Below are the code and all the weights of a small trained network. Each question names an input and a class and asks about switching units off, where a switched-off unit gives its printed mean instead of its output.

import numpy as np


def w(rows, s, z=0):
    codes = np.array(rows[::2]) - 128.0
    scale = np.full(codes.shape[1], s)
    scale[-1] = z or s
    return codes * scale


def f(y):
    return y / 2 * (1 + np.tanh(0.7978845608 * (y + 0.044715 * y**3)))


def log_softmax(a):
    a = a - a.max(-1, keepdims=True)
    return a - np.log(np.exp(a).sum(-1, keepdims=True))


def net(x, mask):
    res = np.array(x, float).reshape(1, 5) / 4 @ E
    y = f(res @ A[0][:, :-1].T + A[0][:, -1])
    res = res + np.where(mask, y, B[0][:, -1]) @ B[0][:, :-1]
    return log_softmax(res[-1] @ U[:, :-1].T + U[:, -1])


A, B = {}, {}
E = w([
[125,127,88,207,121,145,223,104,121,157],'x0',
[131,127,127,129,127,130,129,129,129,125],'x1',
[128,129,126,128,127,127,128,130,130,127],'x2',
[126,215,116,118,209,154,120,79,134,103],'x3',
[7,126,112,121,121,156,122,140,56,102],'x4',
],0.015)
A[0] = w([
[2,147,110,96,142,161,97,138,58,75,156],'N0',
[194,169,166,97,161,112,95,106,176,111,183],'N1',
[135,197,156,66,188,133,68,102,141,72,117],'N2',
[119,179,74,171,162,157,181,70,128,134,89],'N3',
[129,64,98,195,73,117,201,144,117,179,113],'N4',
[63,98,98,146,97,139,152,150,77,137,120],'N5',
[124,192,73,175,173,162,181,68,128,136,79],'N6',
[129,54,191,65,69,97,56,215,128,119,220],'N7',
[58,157,124,90,158,156,87,127,89,74,121],'N8',
[101,166,132,92,158,139,87,120,111,88,108],'N9',
[125,187,83,166,169,156,178,66,128,127,92],'N10',
[46,105,96,136,100,149,146,147,67,123,155],'N11',
[247,97,139,164,107,97,170,129,193,187,255],'N12',
],0.0077,0.0047)
B[0] = w([
[54,162,103,210,18,137,107,161,126,119,232],'N0',
[189,108,123,56,208,135,110,72,135,154,204],'N1',
[110,186,66,104,175,193,88,62,153,174,209],'N2',
[152,91,183,128,90,83,131,168,123,97,163],'N3',
[59,154,36,144,124,206,172,25,114,186,194],'N4',
[100,76,94,89,144,181,153,134,48,80,175],'N5',
[170,78,199,132,89,54,113,205,132,81,167],'N6',
[179,84,207,140,90,42,121,199,150,90,239],'N7',
[88,171,106,180,79,131,89,140,156,135,197],'N8',
[87,186,81,176,104,157,90,121,161,148,174],'N9',
[169,88,191,131,97,60,107,193,139,88,163],'N10',
[93,86,103,103,117,170,144,137,53,77,191],'N11',
[120,184,137,175,98,104,129,70,249,254,247],'N12',
],0.007,0.015)
U = w([
[217,87,248,114,142,52,139,146,161,142,252],'0',
[72,214,65,184,99,157,125,78,162,193,119],'1',
[116,90,180,141,91,100,112,225,96,36,107],'2',
[96,73,52,102,146,207,187,80,70,116,17],'3',
[165,161,89,43,254,171,95,51,136,143,107],'4',
],0.0078,0.0021)

Each question gives the input, the list of numbers given to net, and the class t.
The units are the neurons (one row each of A and B). Each row of codes is followed by its name. A weight is (code - 128) times the scale printed after its matrix; where a second scale follows, it is the last column's (A, B and U).
mask holds one flag per neuron, in row order. A switched-off neuron (its flag False) gives its mean, the last column of its row in B, instead of its output. The means were averaged over made-up inputs and are rounded, as every weight is.
A unit's drop is (log p(t) with every unit on - log p(t) with that unit switched off) / (log p(t) with every unit on - log p(t) with every unit switched off).
The circuit of an input: a set's keep is (log p(t) with only the set's units on - log p(t) with every unit switched off) / (log p(t) with every unit on - log p(t) with every unit switched off). Starting from the 12 units with the biggest drops (on a tie, the unit counted first), units are removed one at a time, each time the one whose removal leaves the highest keep (on an exact tie, the one counted first), for as long as the keep stays at least 0.8.
circuit, biggest first: the units of the circuit, biggest drop first
most important unit: the unit with the biggest drop
top k neurons: the k neurons with the biggest drops, biggest first
drop of u: that unit's drop, to one decimal
input [0,4,6,-1,-4], class 0: circuit, biggest first	[N0]
input [-6,-1,0,2,0], class 4: circuit, biggest first	[N12 N2]
input [-1,-5,6,2,-5], class 4: circuit, biggest first	[N0 N1]
input [-2,3,1,2,-7], class 4: circuit, biggest first	[N1 N7]
input [8,-6,-2,-1,6], class 3: top 2 neurons	[N4 N7]
input [0,-8,8,-5,6], class 2: top 2 neurons	[N7 N2]
input [7,-4,-2,-4,1], class 3: top 2 neurons	[N5 N0]
input [-6,5,8,2,-8], class 4: top 2 neurons	[N2 N1]
input [1,-6,1,-1,1], class 3: top 2 neurons	[N12 N7]
input [6,-8,2,1,4], class 2: top 2 neurons	[N6 N10]
input [-2,3,5,0,4], class 2: top 3 neurons	[N12 N4 N2]
input [0,1,3,1,-7], class 4: top 3 neurons	[N7 N1 N0]
input [6,-7,1,2,-2], class 0: drop of N6	0.1
input [7,1,7,-7,2], class 3: most important unit	N5
input [-5,6,3,-6,0], class 0: drop of N0	0.6
input [-1,8,0,-8,0], class 0: top 2 neurons	[N7 N0]
input [1,4,8,5,-1], class 0: drop of N6	0.2
input [-1,-8,0,5,-5], class 4: drop of N4	0.0
